In the rows, 100 means zero.
Known rows:
[79,72,81,90,106,110,91,89,110,107,126,101,102,82,120,118,97,103,86,126,97,124,119,95,115,109,120,108,89,108,111,93,125,121,93,117,90,105,108] : K_431
[67,116,80,140,110,108,115,76,99,81,102,82,107,62,101,82,102,77,89,80,91,82,109,85,98,101,79,101,114,128,86,112,89,78,76,104,103,86,133] : K_965
[93,95,129,21,118,129,70,117,103,86,81,95,119,97,123,110,79,123,111,116,109,58,104,83,87,96,116,97,64,124,111,86,101,102,117,90,114,150,109] : K_529
[98,111,97,72,101,92,103,100,112,88,98,106,124,86,125,111,104,87,118,103,80,97,112,99,99,98,109,90,69,100,118,82,106,87,102,109,113,111,107] : K_49
[108,107,91,64,100,111,126,100,85,71,111,98,100,77,110,101,115,69,106,70,97,122,104,92,103,91,93,108,90,108,119,96,82,105,99,128,86,96,109] : K_221
[105,108,87,129,101,97,108,88,96,101,96,87,105,91,83,108,109,79,85,73,93,101,92,92,93,103,103,97,105,87,59,105,78,90,95,105,105,78,103] : K_822
[101,98,93,136,98,102,122,97,93,97,101,88,101,93,81,109,114,76,89,71,104,102,96,91,94,99,97,103,109,85,71,111,82,95,95,112,101,76,100] : K_74
[109,125,94,90,93,89,102,114,90,91,93,117,94,111,91,89,108,91,115,84,80,98,82,102,104,97,88,93,91,106,101,101,78,105,95,103,97,90,119] : K_191
[111,94,87,109,96,91,81,80,96,117,123,105,70,100,92,91,109,113,88,108,108,130,106,111,111,106,85,112,120,97,89,96,104,120,98,102,79,98,104] : K_218
[89,133,84,113,91,94,105,102,74,85,106,110,102,96,107,72,94,67,115,87,84,89,97,111,104,101,71,87,130,117,127,98,94,67,91,107,92,76,100] : K_440
[100,102,93,136,100,97,110,97,99,97,100,91,99,93,86,106,106,79,86,78,101,107,96,92,96,98,94,105,101,89,64,107,82,92,88,101,104,82,112] : K_120
[137,100,112,83,88,89,117,104,113,104,86,100,108,125,103,118,109,106,115,82,101,112,104,103,85,98,111,104,86,71,106,94,94,102,118,101,114,104,101] : K_211
[109,89,140,68,105,128,92,137,91,97,70,91,109,136,98,107,75,121,115,120,125,62,94,105,92,95,120,88,94,93,122,102,110,95,122,81,108,126,67] : K_920
[113,109,102,106,97,106,137,112,73,84,99,106,102,107,100,101,101,88,108,69,97,115,89,104,99,100,85,103,96,100,110,112,90,107,97,122,99,79,106] : K_408
[92,126,80,112,93,104,125,97,79,80,104,98,106,97,99,78,91,76,108,80,97,99,109,115,97,104,72,90,127,117,123,112,97,73,92,105,97,69,107] : K_994
[105,100,78,119,103,97,85,93,86,110,123,112,77,104,95,100,94,106,81,101,98,134,109,115,115,113,91,105,112,99,76,106,108,114,96,112,81,81,108] : K_397
[112,126,92,104,101,106,105,116,77,86,102,118,109,110,113,97,89,81,103,69,86,109,89,105,101,110,85,97,90,102,88,102,83,102,97,109,102,83,125] : K_602
[109,105,106,102,95,92,122,108,109,94,94,111,115,108,115,110,101,100,116,100,91,98,94,108,99,102,102,91,92,91,124,102,108,90,105,103,114,89,89] : K_338
[90,99,86,113,94,87,90,96,91,112,128,114,90,79,95,97,108,105,85,116,98,130,90,99,118,113,86,107,104,96,89,107,106,124,89,115,79,94,102] : K_248

Facts:
K_938 Φ:b Π:d
K_107 Φ:b Π:g
K_729 Φ:a Π:f
K_88 Φ:a Π:e
K_906 Φ:a Π:e λ:K_218 K_352 K_107 K_855 K_708 K_661
K_194 Φ:a Π:d
K_56 Φ:a Π:h λ:K_195 K_254 K_793
K_751 Φ:c Π:d
K_695 Φ:c Π:g λ:K_939 K_764 K_879 K_338
K_706 Φ:a Π:d
K_391 Φ:a Π:e
K_500 Φ:b Π:h
K_476 Φ:c Π:g λ:K_747 K_8 K_414
K_912 Φ:a Π:h
K_822 Φ:c Π:d
K_507 Φ:c Π:d
K_101 Φ:a Π:d λ:K_482 K_358 K_452 K_450 K_920 K_629 K_362 K_661 K_178
K_602 Φ:a Π:d
K_960 Φ:a Π:e
K_314 Φ:a Π:d
K_972 Φ:b Π:e λ:K_298 K_259 K_260
K_74 Φ:c Π:d
K_967 Φ:b Π:e
K_593 Φ:c Π:h
K_965 Φ:c Π:g λ:K_285 K_405
K_120 Φ:c Π:d
K_55 Φ:b Π:h
K_260 Φ:b Π:f
K_270 Φ:c Π:f
K_629 Φ:a Π:d
K_225 Φ:a Π:d
K_377 Φ:c Π:d
K_660 Φ:a Π:e λ:K_452 K_16 K_561 K_107 K_391
K_16 Φ:a Π:d
K_319 Φ:c Π:g
K_745 Φ:c Π:f
K_715 Φ:a Π:d λ:K_747 K_745 K_756 K_511 K_879 K_211
K_207 Φ:a Π:f
K_920 Φ:a Π:f
K_600 Φ:a Π:e
K_900 Φ:a Π:e
K_252 Φ:b Π:d λ:K_366 K_706 K_511 K_59
K_957 Φ:a Π:e
K_370 Φ:a Π:d λ:K_358 K_270 K_120 K_635 K_511 K_405 K_938
K_720 Φ:c Π:g
K_167 Φ:a Π:e λ:K_600 K_917 K_188 K_901 K_942 K_209 K_377
K_133 Φ:a Π:h λ:K_225 K_440 K_16 K_289 K_877
K_747 Φ:a Π:f
K_191 Φ:a Π:d
K_901 Φ:a Π:g
K_289 Φ:c Π:f
K_898 Φ:a Π:h
K_398 Φ:a Π:d
K_218 Φ:b Π:d
K_439 Φ:b Π:f
K_426 Φ:a Π:h
K_221 Φ:a Π:d λ:K_960 K_388 K_13 K_362 K_772
K_206 Φ:a Π:h
K_408 Φ:a Π:d
K_354 Φ:a Π:g
K_996 Φ:a Π:e
K_174 Φ:b Π:e
K_285 Φ:c Π:h
K_358 Φ:a Π:f
K_142 Φ:b Π:d λ:K_195 K_397 K_827 K_259 K_500
K_625 Φ:a Π:d λ:K_593 K_294 K_500
K_727 Φ:b Π:d
K_372 Φ:b Π:g
K_195 Φ:a Π:g
K_742 Φ:b Π:f
K_639 Φ:a Π:e λ:K_586 K_902 K_74 K_942 K_879 K_996
K_431 Φ:b Π:e λ:K_239 K_475 K_194 K_727 K_162
K_511 Φ:b Π:h
K_338 Φ:a Π:e
K_705 Φ:a Π:d λ:K_172 K_967 K_901 K_511
K_475 Φ:a Π:h
K_529 Φ:a Π:f λ:K_372 K_602 K_174 K_193 K_336 K_929
K_471 Φ:b Π:f
K_243 Φ:c Π:g
K_723 Φ:b Π:e
K_445 Φ:b Π:e
K_440 Φ:a Π:g
K_401 Φ:c Π:d λ:K_471 K_28 K_898 K_8 K_445 K_174 K_426 K_259 K_929 K_405 K_55
K_879 Φ:b Π:e
K_552 Φ:b Π:f λ:K_920 K_319 K_408 K_751 K_563 K_13 K_260 K_879 K_90 K_938
K_902 Φ:a Π:d
K_414 Φ:a Π:d
K_708 Φ:c Π:d
K_430 Φ:a Π:f
K_577 Φ:c Π:f
K_748 Φ:a Π:e λ:K_450 K_171 K_55 K_191
K_172 Φ:c Π:f
K_704 Φ:a Π:d λ:K_876 K_542 K_912 K_103 K_663 K_563 K_114
K_756 Φ:a Π:e
K_305 Φ:b Π:d λ:K_206 K_796 K_742 K_706 K_522
K_171 Φ:a Π:g
K_450 Φ:a Π:d
K_211 Φ:a Π:h
K_452 Φ:b Π:f
K_923 Φ:b Π:h
K_561 Φ:a Π:d
K_522 Φ:b Π:g
K_796 Φ:a Π:f
K_762 Φ:a Π:h
K_51 Φ:b Π:d
K_563 Φ:b Π:d
K_488 Φ:c Π:h λ:K_366 K_422 K_193 K_51 K_207
K_584 Φ:b Π:e λ:K_920 K_254
K_388 Φ:a Π:g
K_113 Φ:c Π:e λ:K_482 K_822 K_756 K_398 K_422
K_8 Φ:c Π:d
K_254 Φ:a Π:e
K_778 Φ:c Π:h
K_188 Φ:a Π:d
K_764 Φ:a Π:f
K_49 Φ:a Π:e λ:K_450 K_439 K_422 K_414
K_590 Φ:b Π:e λ:K_967 K_504 K_397 K_742 K_391 K_661
K_178 Φ:b Π:g
K_504 Φ:a Π:e
K_336 Φ:a Π:f
K_241 Φ:b Π:g λ:K_259
K_767 Φ:c Π:d
K_209 Φ:a Π:e
K_929 Φ:b Π:d
K_939 Φ:c Π:g
K_103 Φ:a Π:f
K_661 Φ:b Π:d
K_38 Φ:c Π:d
K_13 Φ:a Π:g
K_758 Φ:b Π:d
K_405 Φ:c Π:d
K_685 Φ:b Π:d λ:K_920
K_855 Φ:c Π:f
K_227 Φ:b Π:f λ:K_917 K_358 K_729 K_745 K_758 K_398 K_211 K_88
K_162 Φ:b Π:e
K_482 Φ:c Π:h
K_149 Φ:b Π:d λ:K_923 K_994 K_478 K_855
K_917 Φ:a Π:e
K_994 Φ:a Π:g
K_259 Φ:b Π:f
K_239 Φ:a Π:d
K_478 Φ:a Π:h
K_635 Φ:b Π:f
K_90 Φ:c Π:g
K_877 Φ:b Π:d
K_248 Φ:b Π:d
K_852 Φ:c Π:f
K_793 Φ:c Π:d
K_352 Φ:c Π:f
K_325 Φ:a Π:g
K_366 Φ:a Π:h
K_422 Φ:b Π:h
K_607 Φ:c Π:g λ:K_243 K_886 K_942 K_362
K_915 Φ:c Π:d
K_827 Φ:a Π:g
K_114 Φ:c Π:f
K_772 Φ:b Π:d
K_396 Φ:b Π:g λ:K_918 K_898 K_107 K_171 K_762 K_938
K_298 Φ:b Π:d
K_876 Φ:a Π:d
K_663 Φ:c Π:d
K_942 Φ:b Π:d
K_679 Φ:a Π:e
K_918 Φ:a Π:e
K_59 Φ:a Π:d
K_886 Φ:c Π:d
K_193 Φ:a Π:g
K_362 Φ:b Π:g
K_339 Φ:b Π:g λ:K_815 K_430
K_966 Φ:c Π:d λ:K_629
K_949 Φ:c Π:h λ:K_325 K_815 K_577 K_758 K_478 K_879 K_938
K_586 Φ:b Π:d
K_542 Φ:b Π:e
K_28 Φ:a Π:d
K_815 Φ:a Π:f
K_294 Φ:b Π:d
K_397 Φ:b Π:d

Rows:
No name comes twice in this set of rows, the named rows included.
[111,91,100,91,120,94,94,78,128,102,92,79,101,85,118,124,121,92,96,92,89,96,99,74,90,92,123,112,75,89,71,79,88,103,100,105,123,123,113]	K_488
[99,83,135,59,118,135,102,147,94,89,84,92,112,115,108,128,69,121,116,109,121,66,101,106,90,97,117,97,85,104,109,106,117,95,117,101,110,115,54]	K_103
[103,76,100,90,107,110,120,94,122,90,103,76,109,73,108,135,119,83,94,86,95,112,102,75,97,84,125,116,73,92,87,94,94,108,95,117,108,105,94]	K_949
[100,104,129,63,120,120,76,143,101,97,81,109,122,106,116,126,65,123,115,110,108,54,93,101,89,107,109,86,73,105,96,101,116,91,116,97,113,120,80]	K_336
[65,121,81,140,95,84,88,87,93,106,122,119,101,73,95,66,96,112,86,115,102,106,98,114,115,121,62,98,123,113,96,120,112,101,79,91,84,90,131]	K_372
[93,73,99,132,86,90,112,97,120,118,109,107,106,107,90,100,99,127,94,128,112,122,103,120,109,111,105,102,102,73,105,112,130,118,98,82,100,93,89]	K_879
[76,101,78,107,87,93,109,61,103,103,129,97,93,70,95,61,111,102,88,114,116,117,117,103,111,106,64,112,131,124,115,108,107,108,88,99,83,109,119]	K_339
[101,139,93,118,94,95,111,84,89,85,96,109,105,107,110,59,96,95,113,82,95,86,104,114,92,108,52,91,124,114,104,96,89,80,98,89,115,94,133]	K_193
[103,98,94,49,88,97,112,85,118,89,85,88,118,92,118,100,118,81,114,110,92,105,115,88,94,88,114,95,86,105,138,83,94,92,112,102,106,115,114]	K_167
[94,114,89,107,123,104,97,75,108,87,104,86,95,66,112,94,119,87,92,75,89,95,93,69,102,89,88,124,82,123,69,89,73,105,81,102,116,125,138]	K_401
[101,95,95,127,108,83,74,109,113,122,113,123,94,111,102,114,92,130,90,115,93,122,90,108,110,117,106,113,78,77,75,104,123,130,99,97,105,107,105]	K_55

Now the same objects, written a new way:
Known rows:
[103,108,101,96,114,103,102,119,110,86,107,126,63,106,96,72,116,78,121,118,110,114,85,105,107,98,116,105,89,110,111,70,97,100,114,74,98,95,96,75,77] : K_405
[101,75,98,81,102,113,102,115,92,99,106,105,79,121,110,84,105,105,123,117,115,97,117,95,106,103,94,92,76,92,74,97,115,98,114,100,98,92,116,97,113] : K_929
[109,91,124,103,80,90,100,87,91,111,122,111,100,98,106,78,97,92,95,91,85,84,68,106,36,65,96,94,78,106,52,114,132,99,129,119,121,104,129,112,109] : K_967
[114,92,124,119,63,85,105,106,102,116,100,100,105,80,111,102,77,82,89,115,81,80,62,120,22,87,93,59,74,125,79,112,146,101,127,123,116,100,120,93,127] : K_590
[84,100,117,88,86,133,107,105,75,103,103,105,89,107,100,88,102,94,114,125,99,108,102,100,87,76,113,99,101,94,63,97,104,104,131,122,102,100,119,85,103] : K_742
[81,106,84,111,82,114,92,113,92,103,95,82,67,114,79,99,94,79,112,102,89,104,78,102,104,68,114,113,107,86,91,112,90,112,111,118,128,102,120,96,93] : K_729
[81,123,119,128,73,85,115,119,63,92,103,124,90,95,102,110,101,93,106,128,109,88,103,108,83,85,101,57,110,116,80,101,122,93,115,136,106,112,118,82,112] : K_227
[81,129,103,110,101,103,99,98,90,84,112,131,73,105,92,76,116,82,107,111,94,114,76,109,84,74,137,104,118,103,86,78,97,98,124,103,100,113,102,82,77] : K_745
[83,98,109,92,93,123,112,101,76,105,99,100,86,117,105,83,93,95,118,116,94,93,95,103,90,92,122,97,96,88,59,101,119,106,126,127,106,116,118,96,111] : K_452
[103,102,85,99,114,104,100,113,116,86,113,119,69,117,105,70,113,85,118,110,98,108,90,105,100,102,116,106,89,97,93,81,99,91,114,75,95,107,89,87,86] : K_663
[81,110,92,99,93,115,99,98,94,95,101,130,90,109,100,100,102,87,109,120,71,132,83,91,77,81,135,102,120,97,67,83,96,95,138,90,92,122,102,83,77] : K_243
[99,102,65,131,79,88,95,161,121,117,94,57,64,107,95,97,77,99,112,130,111,93,97,105,130,127,99,80,86,98,129,120,108,100,93,73,112,91,87,86,125] : K_56
[97,87,69,108,96,103,99,128,115,110,85,67,60,122,87,87,85,82,127,101,92,94,85,103,129,102,98,110,78,88,111,116,105,108,103,100,128,112,104,96,106] : K_629
[100,90,88,102,98,113,95,129,112,109,98,79,60,108,79,88,100,91,124,107,101,113,95,94,126,74,88,114,81,95,112,102,82,112,112,89,127,89,109,82,87] : K_28
[91,96,107,102,107,88,105,123,78,98,117,116,76,121,103,69,114,104,120,108,128,93,112,92,117,99,93,88,85,99,70,99,117,92,107,99,106,108,116,98,109] : K_938
[116,120,122,129,64,81,112,109,122,104,103,123,93,69,105,93,91,54,84,113,59,92,43,127,16,73,104,68,82,141,106,96,121,97,132,102,108,116,93,65,86] : K_113
[67,90,111,85,85,126,113,106,70,111,98,102,86,123,111,102,98,88,114,127,85,100,105,90,87,95,125,88,112,93,53,105,108,105,130,121,104,119,123,93,102] : K_362
[74,96,74,109,75,108,92,111,91,116,92,86,84,123,87,114,91,90,109,106,75,115,87,90,99,80,117,105,120,81,77,120,89,107,117,112,125,115,123,105,93] : K_13
[112,96,92,123,64,92,88,99,111,119,113,77,76,109,89,90,100,75,82,73,73,86,55,105,50,54,100,109,86,106,86,137,100,110,110,110,141,86,120,109,98] : K_338

Rows:
No name comes twice in this set of rows, the named rows included.
[77,96,106,104,89,103,85,128,56,116,100,111,113,77,96,131,75,115,104,170,133,133,102,96,59,116,126,57,130,106,90,75,129,121,124,84,98,48,143,92,139]	K_241
[94,104,117,122,95,75,116,132,77,92,96,131,74,99,105,100,101,84,126,129,129,88,109,112,108,108,77,56,81,125,103,85,129,97,107,117,109,106,117,78,113]	K_252
[76,100,103,119,74,91,107,115,65,106,89,121,110,97,108,128,77,98,114,140,89,110,102,99,76,102,107,52,115,103,64,96,130,90,128,124,100,125,128,91,120]	K_396
[108,103,123,122,80,73,80,120,84,120,126,105,107,67,100,99,82,110,76,135,126,96,70,111,19,92,110,63,96,123,91,96,144,118,119,82,110,46,135,103,146]	K_972
[104,100,75,141,70,74,110,157,132,128,77,58,87,90,94,93,51,100,123,123,73,93,80,106,123,109,88,74,75,99,119,123,122,93,123,95,114,146,78,79,117]	K_101
[100,102,100,121,72,87,94,114,119,136,118,57,77,103,85,72,85,84,78,81,71,79,43,100,56,73,115,117,88,105,89,144,103,116,122,91,141,100,108,105,103]	K_254
[88,121,129,136,53,69,119,143,105,146,134,54,100,93,123,62,78,102,56,115,88,51,60,96,42,123,132,69,89,133,72,153,140,93,138,76,111,131,84,97,137]	K_584
[110,79,72,97,85,123,97,126,126,111,79,66,64,118,92,98,87,81,127,106,80,103,92,102,118,89,86,108,70,83,109,112,94,105,105,103,117,103,99,87,96]	K_450
[84,93,111,88,86,127,106,100,79,100,99,104,94,108,102,92,96,101,114,123,89,103,100,97,85,73,111,96,97,85,53,99,111,99,134,122,101,108,119,93,107]	K_439
[96,121,83,155,69,59,101,142,90,87,100,109,50,107,89,116,113,67,108,108,119,87,99,111,120,91,70,61,95,125,133,113,102,94,74,111,128,94,113,81,95]	K_715

Now the same objects, written a new way:
Known rows:
[103,79,106,130,98,85,98,93,103,95,110,113,87,110,100,91,104,114,64,100,85,75,95,97,100,93,93,101,101,145,96,105,114,96,134,92,94,108,102,102,65,91,97,97,104,105,140] : K_915
[112,82,91,108,92,88,97,95,115,98,103,110,105,130,100,107,106,106,54,103,108,87,84,89,96,94,95,176,97,117,93,107,107,88,121,90,109,98,94,98,65,107,112,87,87,108,131] : K_938
[117,81,109,113,99,94,99,95,115,94,87,111,98,111,111,112,116,98,71,109,96,80,98,100,101,82,94,126,111,124,93,103,108,90,97,83,113,133,86,86,80,96,102,95,112,114,115] : K_225
[117,80,94,111,94,87,98,100,111,96,106,112,104,130,115,110,104,103,48,103,101,83,86,91,94,77,103,176,94,124,95,106,109,86,127,88,107,101,94,97,76,117,109,90,86,105,126] : K_563
[105,75,103,123,97,88,96,90,105,97,107,118,97,120,87,91,106,110,51,98,85,79,94,99,99,82,95,113,99,133,95,109,115,93,132,98,97,100,111,102,67,96,92,98,101,103,142] : K_751
[86,110,107,78,103,109,102,103,90,102,91,92,103,87,94,117,93,88,73,93,94,109,108,108,103,124,109,51,101,93,105,90,101,103,79,113,123,120,102,91,158,103,95,107,104,93,80] : K_639
[98,105,102,86,98,113,102,104,96,103,84,94,111,95,88,111,93,84,96,91,92,114,112,111,102,97,108,59,102,95,107,97,96,108,73,112,115,113,104,99,120,99,98,103,102,100,70] : K_996
[89,109,91,93,97,102,104,108,96,97,107,89,101,98,105,114,86,100,111,93,99,110,97,101,96,106,108,105,91,98,100,93,93,110,93,108,107,95,102,113,112,107,112,98,80,88,76] : K_723
[79,112,103,80,107,107,102,97,99,97,93,90,101,83,91,125,101,95,101,98,97,107,106,110,104,123,100,60,103,80,93,90,97,107,57,103,114,123,100,97,156,91,99,108,108,89,79] : K_906
[99,105,103,91,97,114,102,102,97,104,82,91,107,91,93,107,94,87,97,91,96,115,114,109,104,104,107,53,102,98,107,95,96,110,72,111,113,114,100,98,115,94,100,101,103,103,70] : K_600
[92,106,105,88,101,112,103,103,95,100,90,94,107,86,99,113,97,87,108,94,92,111,106,112,102,96,105,56,104,87,103,94,95,108,70,107,110,117,100,101,130,96,98,105,102,97,70] : K_900
[94,107,100,93,100,114,101,98,104,97,84,94,107,88,90,116,101,92,129,97,97,114,108,112,105,88,100,62,104,72,96,96,91,112,56,104,109,118,99,105,105,88,102,105,104,99,61] : K_391
[114,98,95,87,105,109,101,96,101,107,81,105,99,111,97,94,106,95,117,102,116,102,111,100,100,124,97,85,109,97,105,103,97,87,122,112,77,124,93,90,104,105,93,97,113,114,100] : K_729
[102,94,91,107,102,103,98,92,95,106,99,108,88,112,80,73,95,111,125,94,105,97,110,98,98,122,94,69,101,118,106,107,99,96,155,120,54,97,110,107,76,92,90,98,103,105,118] : K_745
[92,116,109,94,99,114,101,107,94,98,92,91,114,76,97,105,98,85,128,98,90,122,104,113,105,68,107,60,99,64,102,97,91,115,44,99,128,87,105,106,122,95,99,112,101,92,55] : K_195
[87,118,96,95,94,105,102,112,93,101,114,85,114,83,109,94,84,96,131,96,101,124,90,97,97,100,106,96,89,76,105,96,91,116,73,94,115,64,101,116,102,104,113,102,78,86,68] : K_372
[91,116,89,93,92,104,98,108,97,98,97,84,109,94,83,106,86,98,110,94,102,123,101,98,101,89,108,111,84,77,101,96,88,118,70,110,122,62,113,111,107,104,112,99,81,86,69] : K_362
[92,119,97,102,103,108,94,103,88,108,108,90,91,85,68,74,95,113,147,99,101,116,111,101,107,88,98,72,91,65,105,102,88,119,98,119,68,39,124,108,89,87,87,109,106,92,92] : K_482
[103,124,89,88,99,106,98,111,93,109,109,83,102,92,101,84,92,104,157,104,121,122,102,90,102,106,103,128,90,63,110,100,84,111,91,109,83,40,105,106,86,108,106,97,90,96,81] : K_422

Rows:
No name comes twice in this set of rows, the named rows included.
[109,122,103,82,102,115,97,107,93,111,88,87,105,83,86,87,101,92,134,104,111,125,115,101,107,98,105,77,100,52,112,101,89,107,76,112,90,59,110,87,112,100,90,104,114,104,79]	K_211
[79,123,103,89,108,102,96,102,80,107,118,89,87,79,74,80,93,112,114,98,99,109,110,100,107,115,104,70,87,59,105,97,97,109,111,123,82,44,127,98,141,99,81,113,108,81,105]	K_949
[109,76,106,129,97,86,97,95,103,95,110,118,92,116,99,93,105,109,58,97,80,76,95,99,99,70,98,112,99,140,97,108,113,95,138,95,96,104,108,104,71,97,93,99,101,105,133]	K_663
[102,87,112,95,102,91,101,93,106,100,101,108,100,106,111,110,113,98,37,107,98,81,94,93,101,132,93,114,112,122,96,100,116,79,100,82,120,136,85,80,117,99,97,96,116,110,140]	K_370
[111,100,98,93,107,107,103,98,100,105,89,106,98,103,115,91,105,93,139,104,115,100,106,101,97,117,96,84,112,98,106,103,96,87,119,104,72,127,85,93,96,102,95,99,111,113,95]	K_207
[97,95,90,105,105,100,100,92,94,104,104,109,88,111,84,74,98,112,132,97,103,95,104,100,97,117,92,76,103,107,101,107,100,96,147,116,55,99,110,112,83,94,90,102,103,99,117]	K_270
[89,106,99,83,99,115,101,98,99,102,89,96,114,92,87,113,101,87,113,94,95,116,102,111,104,98,100,64,105,65,98,98,95,107,54,103,110,114,103,105,121,91,99,107,102,98,71]	K_918
[94,119,101,107,106,106,97,107,84,105,115,93,91,77,91,76,95,108,166,101,93,111,109,106,105,72,103,69,91,70,106,101,90,119,103,114,67,45,123,114,90,95,86,110,104,89,81]	K_593
[115,84,94,111,93,84,99,99,114,96,104,107,97,126,111,112,104,108,53,102,105,82,90,90,96,93,99,171,95,136,93,103,108,88,124,87,108,104,90,96,75,111,111,86,89,104,130]	K_772
[119,80,110,110,96,95,99,97,110,100,85,110,104,118,106,109,110,94,45,104,96,84,100,96,101,92,99,124,109,129,102,104,111,86,106,90,120,130,88,82,87,104,99,93,111,116,125]	K_902
[100,88,96,106,99,79,100,98,111,92,110,103,89,117,117,119,104,113,41,106,107,76,88,87,96,119,98,170,96,134,90,97,110,86,121,85,116,114,88,92,101,110,111,88,93,99,141]	K_149
[93,107,89,93,97,104,103,109,96,99,106,91,108,104,105,116,87,95,103,91,96,111,95,104,96,85,112,110,87,98,101,96,92,109,95,110,104,91,105,115,114,114,108,99,76,88,72]	K_542
[107,122,105,90,106,114,99,110,94,105,92,86,97,75,108,95,104,93,157,109,108,116,114,106,106,84,104,84,101,57,108,97,86,112,72,106,90,70,105,91,112,99,91,108,115,102,67]	K_206
[101,94,90,106,105,99,98,91,94,103,102,111,89,113,78,80,99,111,121,95,103,94,107,103,97,110,95,76,99,105,101,107,99,93,155,119,55,97,115,110,87,96,88,101,103,99,116]	K_577

